In the rows, 128 means zero.
Each row is followed by its class.
[128 127 119 146 129 150 157 147 125 127 150 121 123 147 138 124 135 106
 138 120 127 118 189 104 156 144 125 120  93 139 112 117  96 131 168 106
  96 108 128 142 115 134 136 140 121 127 126 142 123 116 107 130 147 124
 128 131 154 170 156 122  97 106 118 140 135 113 135 130 129 111 136 144
 135 149 161 118 141 142 126 141] : pm
[152 129 109 116  77 170 129 153 134 127 154 124 140 147 105 120 115 144
 126 106 127 132 134 139  90 117 150 137 131 126 141 142 118 152 129 127
  31 170 166  98 105  95  79 131 152 116 170 117 127  76 144 154 131 131
 105 100 125 118 161 166 123 159 119 127  96 129 156 101 145 130  88 100
 125  60 110 161 117 120 106 202] : Fr
[135 115 106 151 106 159 153 152 144 131 169 127 141 171 133 116 139 117
 147 127 136 127 126 116 130 151 141 109 108 144 119 132 100 135 160 115
  76 137 149 119  81 106 105 146 129 119 146 139 120  96 129 134 139 133
 122 131 145 131 182 140 122 104 108 137 117 118 157  99 140 111 123 149
 139  83 140 133 124 128 138 165] : pm
[143 129 135  77 146 144 155 143 125 131 150 139 140 136 137 141 165 128
 136 122 135 118 139 111 158 142 122 109  91 139 124 126 120 136 133 125
  94 120 131 156 125 138 129 160 136 144 105 113 115 100 123 125 119 128
 127 113 136 156 155 124 117 103 143 143 123 134 138 136 111 133 147 138
 118 142 140 120 162 134 145 112] : pm
[123 133 128 155 191 160 123 142 131 133 125 129 127 146 147 123 143 114
 139 140 129 112 136 135 141 160 149  86 100 146  87 130 115 118 157  92
  84  87 131 149 112 120 138 144 111 136 129 125 119 125  98 121 160 113
 132 136 164 134 136 132 119  96 140 138 129 123 139  92  97  99 142 165
 143 151 157 125 164 166  88 131] : pm
[130 140 114 134 142 162 118 166 128 137 112 133 114 125 130 127 132 156
 137 102 122 102 152 135 142 162 129 116  96 125 116 119 133 134 139  93
  98 121 112 104 111 139 126 113 122 133 118 129 117 127 113 129 169  98
 122 154 154 150 128 106 103 125 150 147  94 104 135 149 118  81  99 134
 150 136 133 143 149 137  75 173] : Ch
[145 130 128 121 123 168 138 152 141 133 142 135 133 141 121 127 124 139
 177 102 120 125 152 141 131 147 136 132  77 134 135 120 119 139 140  97
  78 137 138 129 138 127 128 134 131 135 141 123 114  97 100 115 146 114
 121 141 133 150 176 122 118 138 138 142  88 135 141 136 122 128 117 149
 118 117 133 156 131 141 129 163] : Ch
[116 133 176 110 213 159  98 114 131 123  86 113 145 118 127 135 111 179
 114 122 120 120 140 170  85 144 142 103 138 140 150 109 137 127 129  97
 126 141 126 148 131 111 138 119 125 140 116  86 124 144 103  92 130  98
 128 109 118 167  89 123 135 115 169 124 116 146 107 135 103 117 130 117
 131 167 125 140 133 145  94 153] : Fr
[185 110  85 150   7 152 152 246 131 150 196 158 118 163 130 134 128  96
 126  72 142 144 122  74 175 133 136 168  99 128  44 137 117 137 157 159
   4 161 155 107 108 119  54 203 158 115 191 148 124  29 161 138 126 149
 112 149 125 168 250 164 115 160  63 109 150 112 214 140 179 140  88 123
 127  44 129 158 103 126 116 122] : pm
[117 130 128 154 176 152  99 147 124 126 125 134 125 145 140 133 135 114
 136 142 126 119 122 137 127 167 143 103 116 140 101 132 132 120 140  90
 111  86 123 110 110 137 136 122 124 136 127 120 122 135 105 133 140 110
 110 137 160 130 141 126 109 104 143 143 113 110 140 127 111 111 141 141
 148 153 153 126 146 156  92 144] : pm
[125 129 140 127 153 156 123 134 137 119 142 118 133 138 132 131 139 136
 143 124 129 115 149 151 124 153 149  96  86 145 158 125 118 142 141  92
  76 116 145 146 104 108 140 131 112 132 125 104 126 118 103 116 136 106
 129 121 155 146 134 129 124 109 146 145  81 133 132 120 122 106 119 134
 138 142 145 139 131 134 102 171] : Ch
[126 123 133 146 157 152 152 156 113 134 133 121 131 140 151 160 141 127
 144 125 125 110 150 121 145 143 145 104  83 139 123 107 119 127 167  89
  85 106 132 144 122 140 133 151 115 140 129 124 123 116 104 126 152 119
 125 143 152 152 146 129 116 107 135 163 108 124 138 130 111 110 127 155
 124 148 149 128 189 145 109 142] : pm
[109 142 128 136 143 164  90 155 107 129 100 120 113 108 131 124 129 118
 119 131 135 124 144 153 114 138 145 131 150 127 118  92 145 114 135  88
 126 115 108  90 117 134 116  99 143 126 144 138 139 160 133  97 142  87
  90 145 153 117 108 121 113 137 151 102  99 117 116 139 125 109 124 131
 160 144 121 165 140 155  42 178] : Ch
[114 129 141 148 197 145 138 124 129 131 128 115 124 134 128 132 149 122
 136 131 113 109 138 131 127 161 135  90  93 153 101 124 121 118 142  88
  99  91 124 161 129 129 136 160 113 139 122 107 115 130  89 115 134 109
 131 117 154 168 128 117 125 106 145 129 133 125 137 134 101 110 139 144
 126 172 159 126 146 178 109 116] : pm
[126 133 125 157 124 171  82 164  97 134 110 132 100 106 120 127 130 123
 130 128 121 130 136 147 118 164 127 143 131 129 104 118 147 127 100  85
 115 102 104 101 109 138 126  94 156 132 134 129 134 145 123 115 142  81
 111 134 147 146 145 109 122 156 148 138 116  97 127 152 120 118 114 134
 158 137 132 151 147 169  55 189] : Ch
[141 132 102 151  97 150 167 182 133 126 189 145 130 157 120 148 125 101
 155 108 121 122 154  93 168 151 127 149  76 130  97 127 119 133 155 115
  70 114 120 123 114 158 115 162 137 141 136 138 115 103 110 106 144 125
 120 156 142 174 178 122 105 132 144 140 110  97 161 144 127 130 121 144
 129 110 152 156 136 156 106 153] : Ch
[122 145 157 159 157 144 125 155 127 158 137 138 111 141 154 140 130 103
 133 139 132 126 140 108 167 152 122 105 101 134  82 120 143 124 146 115
 115  87 108 128 108 136 152 152 138 157 131 129 129 123  75 116 142 105
 125 162 156 166 134  94 105 117 135 139 158 106 140 157 123 115 139 152
 141 139 138 127 153 155  95 122] : pm
[125 136 123 149 151 150 112 142 141 131 113 123 118 149 144 113 140 116
 149 115 120 117 122 109 147 154 136 118 123 138  85 131 153 130 147 104
  94 106 130 132 111 131 122 155 119 135 143 132 122 117 115 118 139 122
 126 143 169 134 165 125 113  99 134 156 140 110 145  98 132  92 129 160
 147 131 159 124 143 145  98 114] : pm
[131 128 137 127 134 125 153 128 121 129 126 137 133 120 139 127 130 126
 144 137 127 118 136 122 140 142 126 119  98 121 131 132 127 131 130 113
 116 121 130 137 129 140 137 141 113 140 119 121 117 125 116 131 135 120
 125 139 148 148 132 122 123 156 120 141 123 124 129 136 120 128 139 127
 120 138 138 117 122 113 136 127] : pm
[152 120 123 133  89 118 175 170 145 135 170 140 128 140 145  96 124  81
 150 130 129 115 146  96 198 143 107 149  60 122 118 130  93 128 144 100
 122 128 102 162 126 163 150 156 116 138 116 147 112 131  97 138 135 130
 138 164 142 165 165  90 104 108 125 159 119  98 157 149 132 111 128 149
 128 140 159 120 134  99 143 119] : pm
[116 134 120 140 137 143 144 148 133 131 155 125 126 147 145 131 137 119
 147 133 135 111 136  96 151 145 121 110  90 138 101 123 117 117 151 109
  83 106 125 128 115 131 140 149 124 133 122 133 125 109  98 126 144 120
 124 151 145 149 161 115 100  95 127 140 110 113 152 136 113 108 134 158
 133 146 151 130 142 144 121 134] : pm
[100 123 130 174 195 139 121 149 117 142 127 135 107 128 177 139 137 100
 152 140 116 114 125 102 165 158 126  93 104 149  65 124 129 114 157  92
 112  69 115 138 107 138 140 150 114 144 138 139 127 132  99 112 139 104
  96 141 170 156 142 109  99  79 115 141 182 103 152 113 114  92 150 164
 155 182 169 109 162 168  78  82] : pm
[135 137 134 139 140 142 140 184 134 134 136 139 124 128 145 141 129 129
 129 110 119 126 135 126 151 146 141 127 103 132  95 124 133 131 146 121
  90  95 117 144 123 135 121 168 129 125 150 109 112 104  99 103 125 112
 134 143 136 161 144 115 111 111 137 130 132 140 144 141 116 130 128 121
 117 155 139 122 124 146 110 109] : pm
[157 126 102 141  85 185 156 159 139 132 173 145 132 163 132 130 127 125
 138 109 132 124 130 121 144 142 135 136 105 155  94 143 121 138 146 133
  46 142 155 111 104 107  95 153 139 121 168 139 119  71 130 143 128 134
 119 135 133 140 205 161 116 141 110 123 118 121 174 115 146 137  98 138
 124  67 136 144 124 137 116 146] : pm
